Below is a small trained network, with its code and all its weights. Each question gives an input and a target symbol and asks what happens when units are switched off, that is, made to give their printed mean instead of their output.

import numpy as np


def w(rows, s, z=0):
    codes = np.array(rows[::2]) - 128.0
    scale = np.full(codes.shape[1], s)
    scale[-1] = z or s
    return codes * scale


def f(y):
    return np.maximum(y, 0)


def softmax(a):
    e = np.exp(a - a.max(-1, keepdims=True))
    return e / e.sum(-1, keepdims=True)


def log_softmax(a):
    a = a - a.max(-1, keepdims=True)
    return a - np.log(np.exp(a).sum(-1, keepdims=True))


def net(x, mask):
    ids = ['αεζθλξπτφψω'.index(c) for c in x.split()]
    T = len(ids)
    res = E[ids] + P[:T]
    r = res
    for j in range(3):
        rows = slice(4 * j, 4 * j + 4)
        q, k, v = (r @ M[0][rows].T for M in (Q, K, V))
        z = softmax(np.where(np.tri(T) > 0, q @ k.T / 4**0.5, -1e9)) @ v
        o = O[0][rows]
        res = res + np.where(mask[j], z, o[:, -1]) @ o[:, :-1]
    y = f(res @ A[0][:, :-1].T + A[0][:, -1])
    res = res + np.where(mask[3:19], y, B[0][:, -1]) @ B[0][:, :-1]
    return log_softmax(res[-1] @ U[:, :-1].T + U[:, -1])


Q, K, V, O, A, B = {}, {}, {}, {}, {}, {}
E = w([
[161,105,95,162,141,170,89,159,108,85,104,96],'α',
[148,130,119,165,77,209,106,154,147,53,77,157],'ε',
[93,191,198,173,95,136,132,120,213,163,149,61],'ζ',
[159,127,82,104,86,110,176,131,127,100,43,215],'θ',
[14,180,171,211,55,136,146,102,105,188,128,156],'λ',
[157,107,106,208,183,56,66,111,125,139,71,185],'ξ',
[105,215,106,129,114,125,204,127,106,191,188,76],'π',
[40,121,129,147,106,133,159,98,91,7,215,179],'τ',
[80,185,109,96,171,183,99,154,99,96,94,194],'φ',
[134,61,39,153,94,162,119,123,164,172,175,185],'ψ',
[63,67,135,99,168,123,165,87,168,173,113,100],'ω',
],0.013)
P = w([
[211,100,114,95,78,96,54,25,43,77,26,58],'0',
[112,107,132,154,70,84,100,254,141,77,145,77],'1',
[114,145,96,179,91,108,124,215,161,54,118,85],'2',
[93,107,129,136,122,114,132,210,132,137,176,103],'3',
[93,138,109,176,136,130,161,176,180,107,137,120],'4',
[96,131,103,173,168,141,187,168,170,119,151,125],'5',
[92,138,96,196,190,148,197,153,203,116,142,151],'6',
[93,142,73,210,221,161,208,121,208,124,135,150],'7',
[85,146,81,211,226,173,219,112,218,146,136,173],'8',
[90,158,53,240,251,187,234,89,234,145,120,184],'9',
],0.0067)
Q[0] = w([
[120,84,20,167,150,178,117,155,110,80,109,210],'H1',
[155,92,163,59,107,72,108,33,24,99,186,123],'H1',
[112,139,200,114,142,102,204,61,152,165,182,66],'H1',
[2,205,245,220,57,130,238,73,140,161,171,101],'H1',
[77,118,190,109,131,114,229,43,107,110,221,82],'H2',
[150,129,204,58,108,79,97,34,42,147,158,103],'H2',
[209,54,101,54,182,111,38,126,90,146,47,141],'H2',
[101,142,225,140,93,116,160,56,152,151,151,88],'H2',
[145,70,132,87,120,118,96,148,71,111,178,143],'H3',
[45,134,166,203,81,127,194,76,187,173,240,140],'H3',
[204,95,61,119,161,169,32,132,124,106,9,199],'H3',
[53,177,89,210,124,127,214,168,187,43,186,116],'H3',
],0.0095)
K[0] = w([
[138,135,136,99,128,135,82,78,135,97,147,102],'H1',
[111,119,164,146,110,140,110,218,136,95,151,122],'H1',
[98,134,128,175,141,134,200,154,150,152,129,149],'H1',
[115,131,96,160,192,113,163,126,139,142,164,158],'H1',
[79,118,125,133,226,149,162,174,175,114,153,180],'H2',
[126,117,121,139,106,107,134,253,152,121,147,156],'H2',
[153,101,143,119,80,72,102,145,143,118,135,115],'H2',
[88,146,130,160,172,159,178,178,151,165,144,119],'H2',
[134,122,136,100,99,117,94,186,142,151,130,125],'H3',
[112,126,102,146,165,158,163,123,173,137,157,143],'H3',
[173,155,139,154,64,96,110,120,93,123,85,87],'H3',
[125,116,97,126,187,189,139,93,138,142,111,142],'H3',
],0.013)
V[0] = w([
[158,81,147,170,157,86,87,43,141,161,87,65],'H1',
[160,99,9,77,120,122,175,161,78,159,134,76],'H1',
[161,177,162,86,172,68,133,143,100,81,72,172],'H1',
[72,143,146,92,84,176,193,112,66,104,123,173],'H1',
[111,41,80,146,124,2,132,93,99,127,135,216],'H2',
[189,71,98,121,96,178,123,109,139,30,119,125],'H2',
[106,100,117,86,224,100,99,137,115,133,90,90],'H2',
[159,109,96,71,69,108,217,111,208,178,138,124],'H2',
[174,206,102,139,127,173,113,174,132,179,137,178],'H3',
[175,150,121,151,46,81,152,121,110,205,129,82],'H3',
[87,208,127,84,147,107,134,146,19,67,173,161],'H3',
[163,88,103,169,53,124,104,97,106,113,184,176],'H3',
],0.0082)
O[0] = w([
[122,148,100,145,95,61,188,144,44,66,140,128,249],'H1',
[118,57,34,169,128,177,96,19,163,77,163,110,130],'H1',
[96,76,64,74,160,147,127,248,125,132,54,102,126],'H1',
[137,158,113,113,64,176,83,100,215,175,66,102,172],'H1',
[216,191,92,76,50,118,103,103,97,164,165,105,156],'H2',
[115,124,198,169,62,123,202,89,103,146,96,58,254],'H2',
[73,133,68,109,92,2,70,122,131,85,126,105,123],'H2',
[129,128,74,225,94,185,155,170,85,176,157,179,22],'H2',
[128,197,117,155,198,76,27,171,121,124,27,122,70],'H3',
[127,137,70,130,199,209,133,97,134,193,88,100,64],'H3',
[171,138,108,229,77,125,48,137,110,116,183,170,110],'H3',
[222,154,140,129,215,180,143,99,126,65,133,149,155],'H3',
],0.0082,0.0037)
A[0] = w([
[95,14,68,134,202,154,151,244,115,105,102,195,21],'N1',
[98,108,165,190,218,183,178,158,101,201,53,103,42],'N2',
[207,166,120,121,203,122,172,221,89,120,127,92,199],'N3',
[159,105,94,86,96,174,228,98,117,116,18,146,158],'N4',
[235,203,154,193,118,198,175,96,62,164,198,161,113],'N5',
[194,219,174,42,149,154,116,116,173,238,106,73,72],'N6',
[67,141,137,101,28,192,102,137,172,225,183,139,194],'N7',
[145,185,92,27,145,66,40,171,86,89,7,137,255],'N8',
[114,88,3,170,95,78,82,151,135,87,215,167,136],'N9',
[66,129,226,133,121,92,158,85,114,39,147,127,167],'N10',
[245,124,104,100,240,190,98,131,152,56,109,173,133],'N11',
[183,185,65,188,76,101,100,72,56,85,228,205,144],'N12',
[119,70,29,199,139,207,81,147,99,121,81,209,49],'N13',
[81,157,107,152,186,131,155,195,112,198,110,122,66],'N14',
[150,185,28,88,104,95,202,207,83,143,112,138,204],'N15',
[58,122,92,130,165,185,73,126,165,173,55,116,83],'N16',
],0.0055,0.0017)
B[0] = w([
[87,58,142,117,98,46,71,174,56,45,69,203,166],'N1',
[168,116,133,68,118,158,140,173,97,192,39,126,180],'N2',
[173,175,125,68,198,131,93,110,115,148,169,186,177],'N3',
[83,141,161,191,162,139,82,153,101,175,187,94,231],'N4',
[195,46,88,113,128,118,177,143,184,77,184,211,199],'N5',
[185,205,141,115,36,60,158,69,115,13,25,209,168],'N6',
[111,160,26,176,135,53,180,110,73,83,124,75,197],'N7',
[145,56,114,73,140,169,188,155,199,169,161,88,203],'N8',
[100,201,233,91,102,104,93,88,124,146,104,93,184],'N9',
[118,135,96,126,180,129,157,115,111,168,179,87,254],'N10',
[5,128,187,46,187,161,65,32,174,79,151,158,160],'N11',
[107,108,228,186,86,123,87,255,199,145,155,112,202],'N12',
[154,84,139,127,106,184,87,80,27,153,168,132,164],'N13',
[189,161,108,114,103,153,129,173,89,135,56,150,162],'N14',
[155,182,86,137,152,142,31,128,154,156,142,125,204],'N15',
[179,49,74,157,34,143,102,137,144,145,59,52,161],'N16',
],0.0065,0.0075)
U = w([
[57,109,62,118,139,80,211,66,87,75,158,98,232],'α',
[119,130,254,119,142,174,174,149,114,239,116,88,108],'ε',
[126,102,142,111,136,105,136,187,57,110,112,185,125],'ζ',
[162,132,47,166,124,181,102,117,104,196,120,98,170],'θ',
[113,163,159,73,191,168,100,64,177,109,138,155,240],'λ',
[165,156,111,85,171,99,110,151,127,154,165,103,6],'ξ',
[82,86,174,117,101,140,56,81,86,113,117,152,66],'π',
[187,177,128,110,54,94,177,103,109,101,51,138,77],'τ',
[106,57,119,95,100,124,132,186,181,119,74,114,66],'φ',
[169,79,144,170,131,142,155,170,151,110,187,163,109],'ψ',
[68,209,175,182,118,79,36,150,142,132,130,100,127],'ω',
],0.0072,0.0021)

Each question gives the input, a string of symbols that net reads in full, and the target symbol t.
The units are the heads (4 rows each of Q, K, V and O) and the neurons (one row each of A and B). Each row of codes is followed by its name. A weight is (code - 128) times the scale printed after its matrix; where a second scale follows, it is the last column's (O, A, B and U).
mask holds one flag per unit, heads first, then neurons. A switched-off unit (its flag False) gives its mean, the last column of its rows in O or B, instead of its output. The means were averaged over made-up inputs and are rounded, as every weight is.
A unit's drop is (log p(t) with every unit on - log p(t) with that unit switched off) / (log p(t) with every unit on - log p(t) with every unit switched off).
The circuit of an input: a set's keep is (log p(t) with only the set's units on - log p(t) with every unit switched off) / (log p(t) with every unit on - log p(t) with every unit switched off). Starting from the 12 units with the biggest drops (on a tie, the unit counted first), units are removed one at a time, each time the one whose removal leaves the highest keep (on an exact tie, the one counted first), for as long as the keep stays at least 0.8.
units of the circuit, in order: the units of the circuit, biggest drop first
unit that matters most: the unit with the biggest drop
top k neurons: the k neurons with the biggest drops, biggest first
heads that matter: for each layer, one digit per head in row order, 1 if its drop is at least 0.15 and else 0, layers parted by /
input ε φ ξ ζ α ξ α ψ ζ α, target ε: units of the circuit, in order : [H2 N2]
input λ φ ψ α τ λ λ ε ε ψ, target λ: top neuron : [N11]
input ψ ξ φ, target ψ: top 2 neurons : [N5 N12]
input α φ ψ α θ, target α: units of the circuit, in order : [H2 H1]
input ω φ ξ ω φ ψ, target ω: units of the circuit, in order : [H2 N9 N12]
input ψ ξ α ζ, target ζ: units of the circuit, in order : [H2 H1 N1]
input λ π α, target λ: units of the circuit, in order : [H2 N11 H3]
input α ξ τ ζ, target ψ: units of the circuit, in order : [H3 N5]
input ζ τ α π, target ψ: units of the circuit, in order : [N5 H3 H2]
input ε ω τ ξ τ θ, target ε: units of the circuit, in order : [H2 N4]
input ζ φ ψ λ, target λ: units of the circuit, in order : [H3 H2 H1]
input α λ ζ φ ψ ψ ξ α φ λ, target ω: heads that matter : 001
input α θ φ ω φ τ φ ω θ, target α: units of the circuit, in order : [H2 H1]
input φ ω α ω ψ α φ τ ξ, target φ: heads that matter : 110
input α θ φ, target α: heads that matter : 110
input λ τ φ φ, target λ: heads that matter : 010
input ζ θ π π, target θ: heads that matter : 011
input π ζ λ φ τ, target ω: unit that matters most : H3
input ω λ π, target α: units of the circuit, in order : [H3 N7]
input ζ θ ξ α θ α ω λ, target α: unit that matters most : H3
input τ λ α τ θ ψ ψ ψ, target τ: units of the circuit, in order : [N6 H2 H1]
input τ ω θ α θ τ, target ψ: units of the circuit, in order : [H3 N12]
input ξ ξ ζ π α α ζ θ ψ φ, target ξ: units of the circuit, in order : [H2 H1 N15 N3]
input ε λ λ, target τ: heads that matter : 100
input ξ φ φ ε α θ θ τ ψ, target ξ: top 3 neurons : [N15 N8 N3]
input π φ ω ζ, target α: heads that matter : 001
input ζ τ ε ζ ξ φ, target ζ: heads that matter : 110
